Below is a small trained network, with its code and all its weights. Each question gives an input and a class and asks what happens when units are switched off, that is, made to give their printed mean instead of their output.

import numpy as np


def w(rows, s, z=0):
    codes = np.array(rows[::2]) - 128.0
    scale = np.full(codes.shape[1], s)
    scale[-1] = z or s
    return codes * scale


def norm(h):
    return h / np.sqrt((h * h).mean(-1, keepdims=True) + 1e-5)


def f(y):
    return np.maximum(y, 0)


def log_softmax(a):
    a = a - a.max(-1, keepdims=True)
    return a - np.log(np.exp(a).sum(-1, keepdims=True))


def net(x, mask):
    res = np.array(x, float).reshape(1, 7) / 4 @ E
    u = 0
    for l in range(3):
        y = f(norm(res) @ A[l][:, :-1].T + A[l][:, -1])
        res = res + np.where(mask[u : u + 7], y, B[l][:, -1]) @ B[l][:, :-1]
        u += 7
    return log_softmax(norm(res)[-1] @ U[:, :-1].T + U[:, -1])


A, B = {}, {}
E = w([
[130,96,48,133,125,127,98,78],'x0',
[129,209,105,128,232,143,106,155],'x1',
[153,115,152,146,197,166,77,86],'x2',
[178,137,129,80,74,157,86,125],'x3',
[169,150,133,103,76,99,127,197],'x4',
[102,163,107,136,137,121,1,166],'x5',
[141,112,113,138,125,120,136,98],'x6',
],0.007)
A[0] = w([
[144,88,146,183,145,154,194,146,4],'L0N1',
[170,142,118,84,181,152,181,86,91],'L0N2',
[183,128,145,91,105,133,168,138,106],'L0N3',
[186,125,130,80,183,116,98,156,25],'L0N4',
[33,177,103,119,135,36,170,253,27],'L0N5',
[180,201,90,139,96,131,101,112,132],'L0N6',
[59,125,183,82,17,67,92,154,10],'L0N7',
],0.0058,0.0032)
B[0] = w([
[93,147,198,209,127,36,116,80,171],'L0N1',
[103,159,159,1,63,174,146,128,215],'L0N2',
[69,171,24,57,215,130,81,68,211],'L0N3',
[151,109,155,129,141,195,86,210,167],'L0N4',
[138,180,61,87,214,11,124,180,253],'L0N5',
[142,136,154,95,147,136,188,104,211],'L0N6',
[90,54,212,11,135,129,96,192,229],'L0N7',
],0.0053,0.0027)
A[1] = w([
[109,155,104,174,79,125,76,152,139],'L1N1',
[158,156,180,221,106,104,210,63,32],'L1N2',
[254,197,152,227,172,190,71,175,3],'L1N3',
[104,105,151,99,129,77,161,117,77],'L1N4',
[39,156,154,114,192,134,148,20,207],'L1N5',
[192,38,50,151,40,70,136,80,46],'L1N6',
[157,185,84,190,117,102,169,222,41],'L1N7',
],0.0069,0.0024)
B[1] = w([
[151,94,184,143,191,157,219,186,159],'L1N1',
[182,46,176,114,126,127,215,174,168],'L1N2',
[161,173,188,68,163,241,81,108,192],'L1N3',
[183,146,179,175,111,129,124,73,173],'L1N4',
[201,93,76,215,66,114,168,164,255],'L1N5',
[71,117,114,3,155,100,70,16,196],'L1N6',
[62,216,88,115,210,40,137,138,165],'L1N7',
],0.0062,0.0056)
A[2] = w([
[27,222,104,143,141,93,161,154,52],'L2N1',
[26,80,102,84,113,132,118,19,1],'L2N2',
[69,90,79,226,212,171,100,101,81],'L2N3',
[117,58,146,131,150,78,191,122,104],'L2N4',
[92,164,104,63,154,171,65,194,113],'L2N5',
[105,90,98,253,173,154,104,116,47],'L2N6',
[99,100,181,59,30,77,111,206,70],'L2N7',
],0.0069,0.004)
B[2] = w([
[136,160,60,170,191,33,154,140,197],'L2N1',
[136,145,28,82,161,32,45,16,203],'L2N2',
[179,149,71,177,2,178,89,207,216],'L2N3',
[138,27,199,149,186,129,99,101,219],'L2N4',
[119,113,213,166,163,121,177,63,252],'L2N5',
[109,129,52,193,48,208,96,198,192],'L2N6',
[7,137,138,178,72,145,70,191,236],'L2N7',
],0.0077,0.004)
U = w([
[183,199,197,112,210,235,74,112,84],'0',
[37,107,196,98,60,127,73,188,119],'1',
[173,22,177,199,131,126,234,98,157],'2',
[211,169,70,56,94,192,233,96,1],'3',
[125,199,79,136,224,14,167,194,177],'4',
[129,68,45,59,102,71,97,2,158],'5',
[182,121,18,221,71,208,93,175,126],'6',
],0.015,0.0029)

Each question gives the input, the list of numbers given to net, and the class t.
The units are the neurons (one row each of A and B). Each row of codes is followed by its name. A weight is (code - 128) times the scale printed after its matrix; where a second scale follows, it is the last column's (A, B and U).
mask holds one flag per neuron, layer by layer. A switched-off neuron (its flag False) gives its mean, the last column of its row in B, instead of its output. The means were averaged over made-up inputs and are rounded, as every weight is.
A unit's drop is (log p(t) with every unit on - log p(t) with that unit switched off) / (log p(t) with every unit on - log p(t) with every unit switched off).
unit that matters most: the unit with the biggest drop
k most important neurons: the k neurons with the biggest drops, biggest first
top k neurons in layer l: the k neurons of layer l with the biggest drops, biggest first
drop when u is switched off: that unit's drop, to one decimal
input [0,-1,6,-4,6,4,3], class 0: unit that matters most	L1N3
input [-3,3,3,0,6,-6,0], class 3: 2 most important neurons	(L0N3, L0N5)
input [4,8,0,2,7,1,0], class 0: 2 most important neurons	(L1N3, L0N4)
input [-7,4,-5,5,4,6,-5], class 4: 3 most important neurons	(L0N5, L1N7, L2N1)
input [-8,-4,-6,-8,-5,-2,-5], class 4: top 3 neurons in layer 1	(L1N7, L1N1, L1N3)
input [3,-4,-8,-5,7,5,6], class 4: 3 most important neurons	(L0N5, L1N7, L2N1)
input [5,5,1,7,-5,2,3], class 6: 2 most important neurons	(L1N5, L1N6)
input [-6,4,1,4,-8,-2,7], class 2: top 2 neurons in layer 0	(L0N3, L0N2)
input [-2,-8,-5,8,5,-3,5], class 1: 2 most important neurons	(L2N7, L0N7)
input [8,7,4,-3,3,-2,-5], class 6: 2 most important neurons	(L2N3, L1N6)
input [4,8,1,-2,0,8,-3], class 0: 2 most important neurons	(L1N3, L2N5)
input [3,1,5,8,-6,-3,-1], class 3: top 3 neurons in layer 2	(L2N7, L2N4, L2N2)
input [-4,-6,-4,5,2,-8,0], class 5: 4 most important neurons	(L1N6, L0N3, L1N5, L2N2)
input [1,6,0,0,-5,6,-6], class 6: unit that matters most	L2N3
input [-2,3,-5,0,0,-8,-4], class 4: top 2 neurons in layer 0	(L0N5, L0N3)
input [-1,-7,-4,-6,-7,3,1], class 5: 2 most important neurons	(L2N2, L1N6)
input [-8,1,3,4,-7,-2,-1], class 2: drop when L1N5 is switched off	0.5
input [-1,-8,3,0,2,0,3], class 5: drop when L2N2 is switched off	0.3
input [-7,4,-8,8,3,-8,-4], class 4: drop when L1N7 is switched off	0.1
input [2,-1,4,0,4,5,0], class 0: drop when L2N2 is switched off	0.0
input [6,4,5,4,-1,-4,3], class 3: unit that matters most	L0N2
